Below are the code and all the weights of a small trained network. Each question names an input and a target symbol and asks about switching units off, where a switched-off unit gives its printed mean instead of its output.

import numpy as np


def w(rows, s, z=0):
    codes = np.array(rows[::2]) - 128.0
    scale = np.full(codes.shape[1], s)
    scale[-1] = z or s
    return codes * scale


def f(y):
    return y / 2 * (1 + np.tanh(0.7978845608 * (y + 0.044715 * y**3)))


def softmax(a):
    e = np.exp(a - a.max(-1, keepdims=True))
    return e / e.sum(-1, keepdims=True)


def log_softmax(a):
    a = a - a.max(-1, keepdims=True)
    return a - np.log(np.exp(a).sum(-1, keepdims=True))


def net(x, mask):
    ids = ['ΠΣΦαβζηλξτ'.index(c) for c in x.split()]
    T = len(ids)
    res = E[ids] + P[:T]
    r = res
    for j in range(3):
        rows = slice(2 * j, 2 * j + 2)
        q, k, v = (r @ M[0][rows].T for M in (Q, K, V))
        z = softmax(np.where(np.tri(T) > 0, q @ k.T / 2**0.5, -1e9)) @ v
        o = O[0][rows]
        res = res + np.where(mask[j], z, o[:, -1]) @ o[:, :-1]
    y = f(res @ A[0][:, :-1].T + A[0][:, -1])
    res = res + np.where(mask[3:27], y, B[0][:, -1]) @ B[0][:, :-1]
    return log_softmax(res[-1] @ U[:, :-1].T + U[:, -1])


Q, K, V, O, A, B = {}, {}, {}, {}, {}, {}
E = w([
[167,188,5],'Π',
[90,78,98],'Σ',
[34,171,64],'Φ',
[178,90,86],'α',
[121,58,102],'β',
[161,70,104],'ζ',
[129,221,202],'η',
[149,36,97],'λ',
[140,77,105],'ξ',
[151,87,109],'τ',
],0.023)
P = w([
[60,2,23],'0',
[57,22,38],'1',
[56,38,42],'2',
[58,54,48],'3',
[62,72,48],'4',
[60,90,50],'5',
[59,107,37],'6',
[58,122,38],'7',
[62,139,36],'8',
[67,153,25],'9',
[70,166,27],'10',
[63,171,30],'11',
],0.0059)
Q[0] = w([
[81,195,227],'h1',
[76,57,5],'h1',
[89,55,114],'h2',
[110,149,61],'h2',
[127,137,187],'h3',
[122,108,118],'h3',
],0.024)
K[0] = w([
[126,41,100],'h1',
[108,250,121],'h1',
[114,153,62],'h2',
[92,181,134],'h2',
[122,30,93],'h3',
[131,142,130],'h3',
],0.023)
V[0] = w([
[242,176,20],'h1',
[146,121,137],'h1',
[111,90,30],'h2',
[79,84,145],'h2',
[127,87,104],'h3',
[190,9,254],'h3',
],0.0083)
O[0] = w([
[145,174,56,157],'h1',
[122,106,125,114],'h1',
[152,197,170,229],'h2',
[130,113,190,133],'h2',
[85,40,135,132],'h3',
[132,2,80,7],'h3',
],0.0075,0.016)
A[0] = w([
[170,124,90,63],'n1',
[80,98,106,105],'n2',
[71,99,179,157],'n3',
[149,151,109,175],'n4',
[164,98,126,166],'n5',
[110,160,130,99],'n6',
[94,153,125,2],'n7',
[252,81,110,37],'n8',
[162,89,136,124],'n9',
[125,139,200,181],'n10',
[147,114,139,128],'n11',
[105,143,155,122],'n12',
[189,141,176,208],'n13',
[108,151,154,110],'n14',
[127,124,126,147],'n15',
[142,125,163,149],'n16',
[104,116,193,164],'n17',
[84,107,100,60],'n18',
[167,105,134,205],'n19',
[150,123,59,239],'n20',
[133,132,125,109],'n21',
[114,135,187,203],'n22',
[74,97,95,33],'n23',
[127,135,112,39],'n24',
],0.019,0.0077)
B[0] = w([
[87,93,119,157],'n1',
[108,170,148,143],'n2',
[134,180,93,157],'n3',
[130,112,109,252],'n4',
[122,131,174,149],'n5',
[145,104,133,248],'n6',
[122,104,148,184],'n7',
[203,121,7,153],'n8',
[157,115,182,144],'n9',
[98,84,112,206],'n10',
[115,93,156,127],'n11',
[140,111,119,182],'n12',
[93,111,119,205],'n13',
[134,95,118,207],'n14',
[126,138,128,129],'n15',
[116,103,151,139],'n16',
[158,153,123,163],'n17',
[80,148,137,133],'n18',
[98,82,173,154],'n19',
[135,130,179,249],'n20',
[130,116,125,132],'n21',
[114,105,112,206],'n22',
[65,166,132,138],'n23',
[120,120,137,130],'n24',
],0.016,0.011)
U = w([
[121,152,95,93],'Π',
[213,55,150,46],'Σ',
[43,60,3,141],'Φ',
[155,94,184,105],'α',
[37,148,238,54],'β',
[214,254,44,254],'ζ',
[138,118,215,165],'η',
[22,215,89,42],'λ',
[180,89,163,98],'ξ',
[237,95,7,9],'τ',
],0.0064,0.0055)

Each question gives the input, a string of symbols that net reads in full, and the target symbol t.
The units are the heads (2 rows each of Q, K, V and O) and the neurons (one row each of A and B). Each row of codes is followed by its name. A weight is (code - 128) times the scale printed after its matrix; where a second scale follows, it is the last column's (O, A, B and U).
mask holds one flag per unit, heads first, then neurons. A switched-off unit (its flag False) gives its mean, the last column of its rows in O or B, instead of its output. The means were averaged over made-up inputs and are rounded, as every weight is.
A unit's drop is (log p(t) with every unit on - log p(t) with that unit switched off) / (log p(t) with every unit on - log p(t) with every unit switched off).
The circuit of an input: a set's keep is (log p(t) with only the set's units on - log p(t) with every unit switched off) / (log p(t) with every unit on - log p(t) with every unit switched off). Starting from the 12 units with the biggest drops (on a tie, the unit counted first), units are removed one at a time, each time the one whose removal leaves the highest keep (on an exact tie, the one counted first), for as long as the keep stays at least 0.8.
circuit, biggest first: the units of the circuit, biggest drop first
top k neurons: the k neurons with the biggest drops, biggest first
heads that matter: for each layer, one digit per head in row order, 1 if its drop is at least 0.15 and else 0, layers parted by /
drop of u: that unit's drop, to one decimal
input Π β τ β ξ β α τ Σ λ, target ζ: heads that matter	100
input Π τ λ Π β τ Σ, target ζ: circuit, biggest first	h1, h3
input Φ Φ α α Σ τ Φ Σ β ξ Φ ζ, target Φ: heads that matter	001
input β Φ Π β Σ β τ Σ ξ τ, target ζ: circuit, biggest first	h1, n10
input λ τ ζ β α Σ β Φ Φ β ξ β, target Φ: top 4 neurons	n10, n20, n22, n13
input λ Φ β β Σ Φ Φ α, target Φ: top 2 neurons	n13, n10
input ξ η η η Σ, target ζ: heads that matter	000
input Φ ζ λ τ, target Φ: heads that matter	001
input ζ β Φ η, target Φ: circuit, biggest first	n10, n22
input Φ ζ Φ Φ ζ Π Π α λ Π Φ, target Φ: top 3 neurons	n20, n14, n10
input Φ Π λ β ζ, target ζ: heads that matter	100
input ξ ξ ξ β Σ β ξ ζ λ β, target β: top neuron	n8
input λ Φ β β α Φ ξ, target Φ: top 3 neurons	n10, n20, n13
input λ β β ζ, target Σ: top 4 neurons	n8, n9, n19, n5
input β ζ β, target β: top neuron	n23
input ξ τ β ζ τ β Σ Σ ξ α, target τ: drop of h3	1.4
input Φ β τ Φ β α β Π τ, target ζ: drop of h1	2.0
input ζ Φ ξ τ λ, target Φ: drop of n10	0.6
